Below is a small trained network, with its code and all its weights. Each question gives an input and a class and asks what happens when units are switched off, that is, made to give their printed mean instead of their output.

import numpy as np


def w(rows, s, z=0):
    codes = np.array(rows[::2]) - 128.0
    scale = np.full(codes.shape[1], s)
    scale[-1] = z or s
    return codes * scale


def f(y):
    return np.maximum(y, 0)


def log_softmax(a):
    a = a - a.max(-1, keepdims=True)
    return a - np.log(np.exp(a).sum(-1, keepdims=True))


def net(x, mask):
    res = np.array(x, float).reshape(1, 4) / 4 @ E
    y = f(res @ A[0][:, :-1].T + A[0][:, -1])
    res = res + np.where(mask, y, B[0][:, -1]) @ B[0][:, :-1]
    return log_softmax(res[-1] @ U[:, :-1].T + U[:, -1])


A, B = {}, {}
E = w([
[224,80,172,17,45,151,139],'x0',
[14,167,181,97,42,127,101],'x1',
[103,56,190,78,219,112,19],'x2',
[134,127,252,170,162,100,222],'x3',
],0.0042)
A[0] = w([
[121,94,200,74,209,123,23,99],'N1',
[129,129,145,131,131,124,138,113],'N2',
[97,135,143,119,107,128,124,146],'N3',
[122,132,29,100,99,136,63,125],'N4',
[144,158,71,170,44,132,209,113],'N5',
[34,139,78,225,205,129,129,100],'N6',
[131,132,166,142,138,128,153,110],'N7',
[124,131,77,119,114,131,98,106],'N8',
[200,102,158,48,73,134,136,108],'N9',
[190,108,155,55,80,134,136,104],'N10',
[124,132,61,111,112,134,89,107],'N11',
[65,141,159,114,84,124,118,110],'N12',
[128,128,205,156,145,126,180,105],'N13',
[140,134,128,110,124,131,130,253],'N14',
[251,114,82,152,227,125,143,119],'N15',
[121,126,87,122,124,131,103,110],'N16',
[129,135,220,164,150,129,188,115],'N17',
[146,149,95,154,67,126,187,104],'N18',
[34,145,181,107,59,126,110,112],'N19',
[143,126,119,129,141,126,132,116],'N20',
],0.012,0.0056)
B[0] = w([
[95,141,63,124,235,143,147,253],'N1',
[134,131,132,113,131,126,131,136],'N2',
[128,110,104,132,104,121,127,165],'N3',
[167,106,173,74,140,85,149,222],'N4',
[95,125,78,121,219,141,126,206],'N5',
[139,224,141,175,100,69,119,226],'N6',
[143,125,141,99,135,116,131,151],'N7',
[146,129,144,88,137,117,138,165],'N8',
[132,221,138,152,112,96,122,220],'N9',
[132,212,134,146,114,100,126,206],'N10',
[152,125,152,79,137,108,144,180],'N11',
[128,124,82,108,84,146,129,179],'N12',
[161,120,152,70,140,100,136,180],'N13',
[114,3,142,249,113,8,103,239],'N14',
[107,114,53,87,38,163,126,230],'N15',
[143,131,141,98,135,114,138,157],'N16',
[167,108,155,67,140,82,135,195],'N17',
[105,139,95,120,191,147,128,177],'N18',
[127,121,55,101,59,153,130,210],'N19',
[125,130,119,119,118,137,128,137],'N20',
],0.03,0.0064)
U = w([
[147,254,166,203,101,100,109,107],'0',
[68,113,90,134,248,157,139,111],'1',
[233,75,206,33,135,98,157,117],'2',
[100,90,62,108,12,172,120,125],'3',
[114,22,188,246,109,109,95,254],'4',
[136,137,185,128,124,199,126,99],'5',
],0.0083,0.0025)

Each question gives the input, the list of numbers given to net, and the class t.
The units are the neurons (one row each of A and B). Each row of codes is followed by its name. A weight is (code - 128) times the scale printed after its matrix; where a second scale follows, it is the last column's (A, B and U).
mask holds one flag per neuron, in row order. A switched-off neuron (its flag False) gives its mean, the last column of its row in B, instead of its output. The means were averaged over made-up inputs and are rounded, as every weight is.
A unit's drop is (log p(t) with every unit on - log p(t) with that unit switched off) / (log p(t) with every unit on - log p(t) with every unit switched off).
The circuit of an input: a set's keep is (log p(t) with only the set's units on - log p(t) with every unit switched off) / (log p(t) with every unit on - log p(t) with every unit switched off). Starting from the 12 units with the biggest drops (on a tie, the unit counted first), units are removed one at a time, each time the one whose removal leaves the highest keep (on an exact tie, the one counted first), for as long as the keep stays at least 0.8.
circuit, biggest first: the units of the circuit, biggest drop first
top k neurons: the k neurons with the biggest drops, biggest first
drop of u: that unit's drop, to one decimal
input [7,2,7,-3], class 0: top 2 neurons -> (N9; N10)
input [6,2,-2,-2], class 0: top 2 neurons -> (N9; N10)
input [2,-1,3,3], class 4: top 2 neurons -> (N5; N4)
input [-4,7,-3,4], class 3: circuit, biggest first -> (N19)
input [-7,-3,-7,-8], class 2: top 3 neurons -> (N4; N1; N11)
input [8,8,-2,4], class 0: top 2 neurons -> (N9; N10)
input [3,4,1,3], class 3: top 3 neurons -> (N6; N19; N4)
input [1,-3,-3,-3], class 4: top 3 neurons -> (N1; N19; N17)
input [3,5,-6,5], class 1: top 4 neurons -> (N5; N18; N15; N4)
input [-3,-4,-3,3], class 3: top 4 neurons -> (N15; N1; N9; N4)
input [-3,2,-6,5], class 1: top 3 neurons -> (N5; N18; N4)
input [-2,4,2,6], class 2: top 3 neurons -> (N17; N15; N13)
input [-6,-1,3,3], class 0: drop of N6 -> 2.1
input [4,-5,-8,1], class 1: circuit, biggest first -> (N5)
input [-6,8,7,-6], class 3: drop of N18 -> 0.5
input [-4,0,-8,1], class 1: drop of N5 -> 0.9
